Read these off the array that follows. Rows and columns are numbered from 1.
1) Give the entry just left of the smallest entry.
2) Give the minimum.
3) Give the entry in row 1 and column 2.
4) Give the entry in the top-left corner.
[[128 122 128 123 125 135]
 [130 141 142 122 111 155]
 [134 118 131 136 142 115]]
1) 122
2) 111
3) 122
4) 128

[[127 128 128 127 131 148 148 130 127 128 130 129 131]
 [127 126 128 130 126 126 131 139 155 137 130 129 131]
 [156 134 129 130 126 132 127 124 133 128 126 129 122]
 [127 126 126 127 126 126 127 128 127 128 152 143 131]
 [127 128 128 127 131 153 143 126 127 128 126 129 126]
 [127 126 128 140 155 132 127 126 127 128 126 126 126]]
Report the bottom entry of the column that holds the smallest entry.
Answer: 126
Report the 5th-last entry, reading row by row.
Answer: 127
The entry directly below 156 is 127
The largest entry in the last row is 155
The first entry, reading row by row: 127
Report the entry in the bottom-left corner.
Answer: 127
Report the entry in the top-right corner.
Answer: 131
The largest entry in the first column -> 156
The entry just left of 140: 128
The fifth entry in reading order: 131
The entry directly above the largest entry is 127
The 3rd entry on the main diagonal is 129
Report the entry just right of the largest entry.
Answer: 134

Questions about the table below. Counting starts at 1.
1) The top-right entry?
2) The entry at row 3, column 1?
3) The entry directly above the centre entry?
4) The bottom entry of the column that holds the smallest entry?
5) The entry in row 1 and column 3?
6) The bottom-right entry?
7) The entry at row 1, column 2?
8) The entry at row 2, column 1?
[[125 126 135 123 111 154 115 140 115 140 144 105 136]
 [138 129 144 127 131 134 143 128 150 121 120 139 115]
 [110 116 134 136 147 111 138 139 139 110 131 125 126]]
1) 136
2) 110
3) 115
4) 125
5) 135
6) 126
7) 126
8) 138

m =
[[153 142 124 124 107 148 127]
 [117 143 142 105 119 110 106]
 [103 138 121 107 150 122 142]
 [112 108 124 152 119 153 104]
 [153 153 127 149 136 142 111]
 [127 105 119 126 143 112 154]
 [132 125 141 107 111 104 105]
 [114 118 131 111 112 144 119]
 [107 118 119 148 106 120 140]
 [154 130 112 142 105 154 147]
 [151 143 108 144 103 133 105]
 [147 109 124 138 104 102 133]
 [144 123 104 138 122 139 150]]
The bottom-left entry -> 144
The first entry in reading order -> 153
The entry directly below the smallest entry is 139
Give the smallest entry in the first column.
A: 103
Give the second entry on the diagonal from the top-right corner.
A: 110
The last entry of the smallest entry's row -> 133
The 3rd-last entry, reading row by row is 122
Give the 2nd entry, reading row by row.
A: 142
Give the entry in the bottom-right corner.
A: 150
The entry in the top-right corner -> 127
Give the smallest entry in the last column.
A: 104
Give the smallest entry in the first row.
A: 107
Give the entry directly above the smallest entry.
A: 133
Give the 5th entry from the end, reading row by row.
A: 104
The smallest entry: 102
Give the 3rd entry on the main diagonal.
A: 121
Give the entry just right of the centre entry.
A: 111
The centre entry: 107
The third entry on the diagonal from the top-right corner is 150
Give the third entry in reading order.
A: 124
Give the 2nd entry on the main diagonal.
A: 143
Give the top entry of the column that holds the smallest entry.
A: 148
Give the entry directly below the centre entry.
A: 111
Give the entry just left of the centre entry.
A: 141
The entry just left of the smallest entry -> 104

grid =
[[138 127 115 123 129 126 118 126 130 134 129 110 122 121 118 122]
 [135 110 130 121 131 127 130 130 113 131 105 141 114 128 140 120]
 [126 123 135 118 127 122 135 128 130 125 123 132 120 131 137 124]
 [137 126 124 125 127 130 142 111 122 136 118 148 116 120 131 116]
 [133 110 131 122 124 121 120 134 110 119 122 131 119 136 119 128]
 [111 145 125 137 123 130 132 120 137 122 136 129 140 125 125 132]
 [136 149  98 129 125 133 122 107 139 146 121 119 127 104 132 116]
 [123 130 123 126 128 131 135 117 129 132 125 125 125 115 124 122]
 [126 141 120 129 128 124 127 119 136 131 131 122 126 122 118 126]
 [128 119 139 120 135 124 130 134 129 128 122 124 120 130 131 127]
 [140 132 112 133 127 134 121 122 124 136 130 122 132 114 118 130]]
The third smallest entry -> 105
What is the entry directly below the largest entry? 130
What is the 1st entry on the diagonal from the top-right corner? 122
What is the entry just right of the largest entry? 98
What is the bottom-left entry? 140
What is the fourth entry from the end, reading row by row? 132
The first entry, reading row by row is 138
What is the 2nd entry on the main diagonal? 110
The fifth entry, reading row by row: 129
What is the entry just left of the smallest entry? 149
The entry in the bottom-right corner: 130
What is the 3rd entry on the diagonal from the top-right corner? 131
The entry directly above the smallest entry is 125
The 4th entry in reading order is 123
The top entry of the column that holds the largest entry -> 127
What is the entry directly above the largest entry? 145
The smallest entry in the first row: 110
What is the second-last entry, reading row by row? 118
The smallest entry in the first column -> 111
The entry just right of 146: 121
The entry directly below 148: 131
The largest entry in the last column -> 132
What is the entry just right of 98? 129
What is the first entry of the smallest entry's row? 136
The third entry in reading order -> 115
The entry directly below the smallest entry: 123
What is the bottom entry of the column that holds the largest entry? 132
The entry just right of 142: 111
What is the last entry in the row that holds the largest entry? 116
The third entry on the main diagonal: 135

W = [ 99 119 145 119]
The 1st entry from the right -> 119
Which number is the largest entry?
A: 145
The 1st entry from the left is 99

Questions about the row below.
1) Give the 4th entry.
2) Give the third entry from the right.
3) Give the 1st entry.
4) Give the entry just left of the centre entry.
5) Give the first entry from the right.
6) Give the second entry from the left.
7) Give the largest entry.
array([149, 113, 124, 132, 128, 125, 140, 132, 115, 152, 126, 118, 120,
       118, 129])
1) 132
2) 120
3) 149
4) 140
5) 129
6) 113
7) 152

Read these off the table that follows.
1) What is the entry in the bottom-left corner?
2) What is the first entry in the row that holds the largest entry?
3) What is the entry just left of the largest entry?
4) What is the fourth-last entry, reading row by row?
5) What is the largest entry in the first column?
6) What is the smallest entry in the last row?
7) What is the fourth entry, reading row by row?
8) What is the third smallest entry?
[[129 126 132 125 129 128 127 128 128 128 126 128 130 131 123 128]
 [123 139 129 142 127 132 111 128 117 128 138 130 133 128 106 128]
 [128 123 128 121 127 126 130 128 129 128 124 128 126 127 127 128]
 [125 132 123 133 126 129 127 128 126 128 131 128 127 125 130 128]]
1) 125
2) 123
3) 129
4) 127
5) 129
6) 123
7) 125
8) 117
